After every row comes roughly how far along a hidden order it lies, from 0 to 12.
(in the rows, 128 means zero)
[109 125 144 148  81 118 123 133 148 189 133 127 130  94 165 126 131 117
  53 123 144 113 135 114 111 128 146 128 130 117 128  96 133 140 151 147
 163 111 118 126 135 122 154] : 0
[121 128 142 132  90 129 116 131 151 233 153 124 131 130 145 141 126 128
  95 133 133 121 148 112 125 158 122 142 137 118 128  78 127 138 153 142
 172 111 102 126 125 121 147] : 0
[131 140 144 105 114 141 120 130 109  86 124 128 131 142 114 109 137 173
 127 134 119 132  99 135 141  89 255 123 135 140 100 158 131 132 128 131
 107 147 108 125 129 124 120] : 10
[117 114 105 165 167 123 185 128 130  60  96 114 124 137 118  97 131 134
 148 122 126 138 132 133 123 114  13 130 126 121 156 137 120 119 112 129
 137 122 125 135 120 135 137] : 11
[141 128 144 170 134 135 188 132 135 137  96 112 123 147 111  93 134 124
 131 131 131 131 132 124 135 106 123 128 130 141 145 134 116 101 105 135
 131 140 122 125 117 138 142] : 12
[127 127 129 134 126  95 139 128 130 129 115 132 128  56 148 141 134 136
 173 127 152 128 138 120 110 137  75 124 118 118 146 116 135 142 131 135
 154 108 172 121 139 114 133] : 3
[109 111  92 151 164 129 196 125 129  89 111 113 117 107 117 117 123 137
 123 116 125 140 134 133 142 115  24 126 125 117 156 122 118 130 113 118
 135 117 134 135 125 137 139] : 10
[110 127 144 100 128  85  30 128 128 214 146 136 141 108 126 154 117 176
  75 152 106 119 188 122 147 168 202 131 136 132 125 114 125 132 132 138
 129 154 114 122 124 126 139] : 2
[109 111  94 154 142 118 180 125 138  93 113 114 119  89 123 119 124 166
 104 115 137 150 130 129 140 113  17 124 127 122 150 123 116 133 112 117
 147 117 138 130 126 137 148] : 10
[102 116  99 157 147 115 185 126 136  87 118 111 120  84 116 119 131 155
 111 118 132 142 153 131 145 102  70 125 128 123 146 106 115 134 112 128
 143 127 136 131 124 141 152] : 10
[139 131 133 115 103 118 131 131 118  77 130 127 134 171 107  94 140 148
 114 132 124 134 100 131 165  80 249 127 138 144 102 162 131 128 121 139
 117 137 109 122 130 125 117] : 10
[122 121 136 152  83 123 129 132 125 206 135 124 134 144 171 118 129  96
  57 120 145 114 135 113 104 141 125 133 132 116 122  98 133 134 151 139
 171 101 107 128 135 125 140] : 0
[ 82 122 137 126  99  97  76 124 122 166 165 146 142 130  94 151 129 150
  96 157 131 128 169 124 142 123 111 132 131 139 100 117 133 123 117 136
 124 145 107 126 129 124 149] : 4
[152 126 114 130  87 113 129 132 127  45 126 130 133 173 107  99 143 140
 126 131 135 137  77 132 183  81 233 127 135 146  99 133 130 128 123 142
 111 132 105 122 132 126 112] : 11
[107 149 156 125 108 133 126 125 119 140 153 146 133 151  95 136 134 169
 125 157 123 129 122 127 150 101 255 129 132 135  79 152 135 126 116 122
 126 134 109 126 129 129 137] : 7
[118 121 135 140  85 124 125 133 144 177 133 124 132 111 158 124 132  91
  65 116 138 114 131 116 101 135 127 130 128 115 124 106 133 137 154 137
 165 105 116 130 135 121 149] : 0
[135 133 135 112 109 132 125 131 118  79 129 128 132 148 111 100 141 152
 125 130 118 134  92 133 160  79 255 125 138 142 106 172 130 130 123 137
 108 144 105 123 129 125 117] : 10
[115 107 120 134 117 121 163 127 105 151 119 122 119  28 135 139 120 148
 119 118 148 145 123 122 115 142  57 121 125 126 167 136 122 141 118 106
 150 108 158 125 134 125 148] : 7
[119 127 139 128  96  98 123 131 150 155 126 129 132  73 164 129 135 133
  95 119 145 115 137 116  81 127 147 125 126 116 126 125 134 142 147 137
 156 114 140 125 140 119 147] : 1
[121 124 135  95 130 116  36 125 125 173 141 141 142 137 133 153 113 137
  85 142 101 116 163 126 135 182 145 134 134 123 129 102 128 126 140 127
 125 146 116 126 123 128 125] : 1
[121 129 138 140 110 101 123 130 138 141 122 130 133  69 160 140 133 126
 119 122 137 117 130 122  86 136 104 125 122 112 130 104 135 137 143 131
 153 111 146 124 140 119 133] : 2

Next part:
[ 83 121 133 244 120  84 124 111 182 120 158 135 125  84 134  98 159 127
 160 104 107 114  70  92 138 127 149  94 128 177 171 141 151 133 132 112
  95 102 123 173 148 124 127 144 135 138 116 143 127 144 102  72  88 164
  64 117 136 104] : 10
[ 80  97 145 227 128  93 113 128 198 130 151 106 115  94 137 103 181 119
 161 118  83 116  98 148 144 112 151  88 139 177 168 148 136 149 120 105
 101 112 120 167 136 100 120 160 161 128 120 129 129 158 138  67 112 161
  69 137 142  91] : 12
[166 152 111  61 121 159 116 135 119 152 133 152 165 136 144 208 147 171
 140 195 154 119 134  66 119 141 118 155 191 108 175 116  82 115 164 129
 153 158 141  80  66 135 119 103 121 123 117 153 127 112 122 190 129  70
 172 111 119 118] : 0
[122 153 126 187 115 105 127  91 159 126 157 143 206 104 148 126 175 186
 160 131 142 111  94  61 130 141 157 155 149 142 207 106 149 119 148 117
 119 105 134 150 121 149 129 114  75 138 106 167 125 115 123 114  74 106
 131  97 101 113] : 2
[ 99 108 176 176 123  90 120 113 197 136 153 112 146 106 135 132 155 136
 149 156 108 118  85  95 139 122 157 105 160 170 245 128 124 135 127  95
 114 112 124 164 131 126 119 141 160 127 100 160 125 130 150  96 111  92
  54 124 143 113] : 5
[129 167 171 194 112 151 107 103 134 131 137 101 191 108 119 171 178 188
 141 125 144 122  75 138 128 114 139 176 134 128 142 171  78 135 114 123
 128 131 122 155  99 144 133  96  78 131 119 124 144 105 123 147 107 105
 168 107  47  95] : 4
[154 189 121 161 107 144 106 106 104 119 131 137 172 108 152 128 194 211
 143 102 161 105  92 144 125 131 130 171 145 103 132 153 146 123 177 153
 119 126 134 115 113 133 130  88  78 134 131 115 144 116 106 138 101 152
 181 106  74  85] : 2
[ 88  92 164 156 123 116 112 139 191 152 146  88 120  90 112 170 154 132
 152 143 105 133 102 118 135 116 157  94 147 173 159 155  66 146  81  81
 124 130 126 168 110 141 117 135 156 124 100 123 123 125 156 105 128  88
  78 128 122 106] : 9
[106 142 125 242 129 102 129 100 161 118 153 127 160 105 127 152 156 153
 157  68 134 121  89  30 131 147 170 133 132 164 165 123 116 117 102  97
 105  99 128 178 143 152 132 118  93 144 121 157 131 133 103  88  74 125
  81 109  94 129] : 8
[125 140  66 218 129 113 135 126 109 111 120 177  85 126 147 100 146  69
 160 110 123 107 139  65 130 160 107  90 106 135 104 117 176 122 145 113
  89 103 127 135 162 115 124 148 120 142 148 133 131 154  98  94 102 192
 107 121 135 113] : 12
[149 130  74 152 149 147 139 134  51 111 102 132  75 156 108 132  93  95
 113  58 131 143 169 181 123 129 108 128  79 107   1 145 132 125 114 174
 125 133 126 123 155 121 140 119  94 134 167  95 140 130 114 149 147 168
 141 140  98 143] : 12
[111 135 169 136 123 141 115 117 180 122 155  96 194 104 115 202 152 189
 153 147 135 131  73  63 130 129 157 164 160 134 173 142  84 137 111  92
 151 140 132 157  91 154 125  95 121 123 109 139 130 109 147 154 122  58
 129 109  80 116] : 2
[136 112  93 134 133 108 119 140 136 135 132 170  84 125 155 140 124  89
 146 198 119 110 145  77 125 159  95  72 166 137 162 102 154 127 161 121
 120 140 139  96 119 104 115 163 169 125 127 150 114 148 134 130 120 110
  94 133 184 130] : 6
[ 99 114 169 139 125 141 122 115 146 142 116  84 151 134 100 183 128 133
 119  72 122 145  83 140 133 108 162 146 130 135 113 163  86 139  77 108
 127 131 121 167 110 164 128 110 115 128 122 111 136 111 134 140 127  81
 139 118  88 120] : 8
[ 94  90 110 169 136 105 124 134 198 148 156 134 104  98 124 192 131  80
 168 181  90 121 111  52 135 150 157  76 163 178 168 130 109 133  94  74
 120 128 128 164 121 142 115 177 170 134 109 127 116 146 127  96 116 109
  39 137 149 126] : 10
[120 164 117 195 110 154 115 121  90 117 120  98 102 112 112 114 179 145
 145  25 125 133  96 188 126 111 137 146 102 113  56 196 107 141 110 146
 112 125 120 147 124 133 135 103  75 130 156  92 149 120  95 138 126 169
 168 126  69 104] : 10
[130 142 146 154 130 142 128  98 136 136 139 112 192 117 107 220 123 183
 136  78 152 131  85  31 123 149 160 184 127 124 108 132  80 116  73  92
 136 117 134 174 117 171 137  77  65 142 117 136 136 110 112 162 101  87
 130 109  56 134] : 5
[111  78 120  85 149 116 125 153 170 157 140 120 125 120 116 214 107  82
 159 223 103 132 144  37 125 148 155  85 160 136 158 130  57 129  91  86
 147 145 135 150 101 141 102 153 174 126 114 139 115 137 146 142 152  80
  50 147 155 149] : 8
[115 166 135 204 123 103 128  94 141 105 152 153 186 114 144  98 178 153
 153  88 150 109  81  41 129 152 154 145 128 146 159 113 161 117 132 111
  92  93 128 146 152 149 132 119  78 143 117 151 133 131 110  89  62 147
 124 105 102 120] : 6
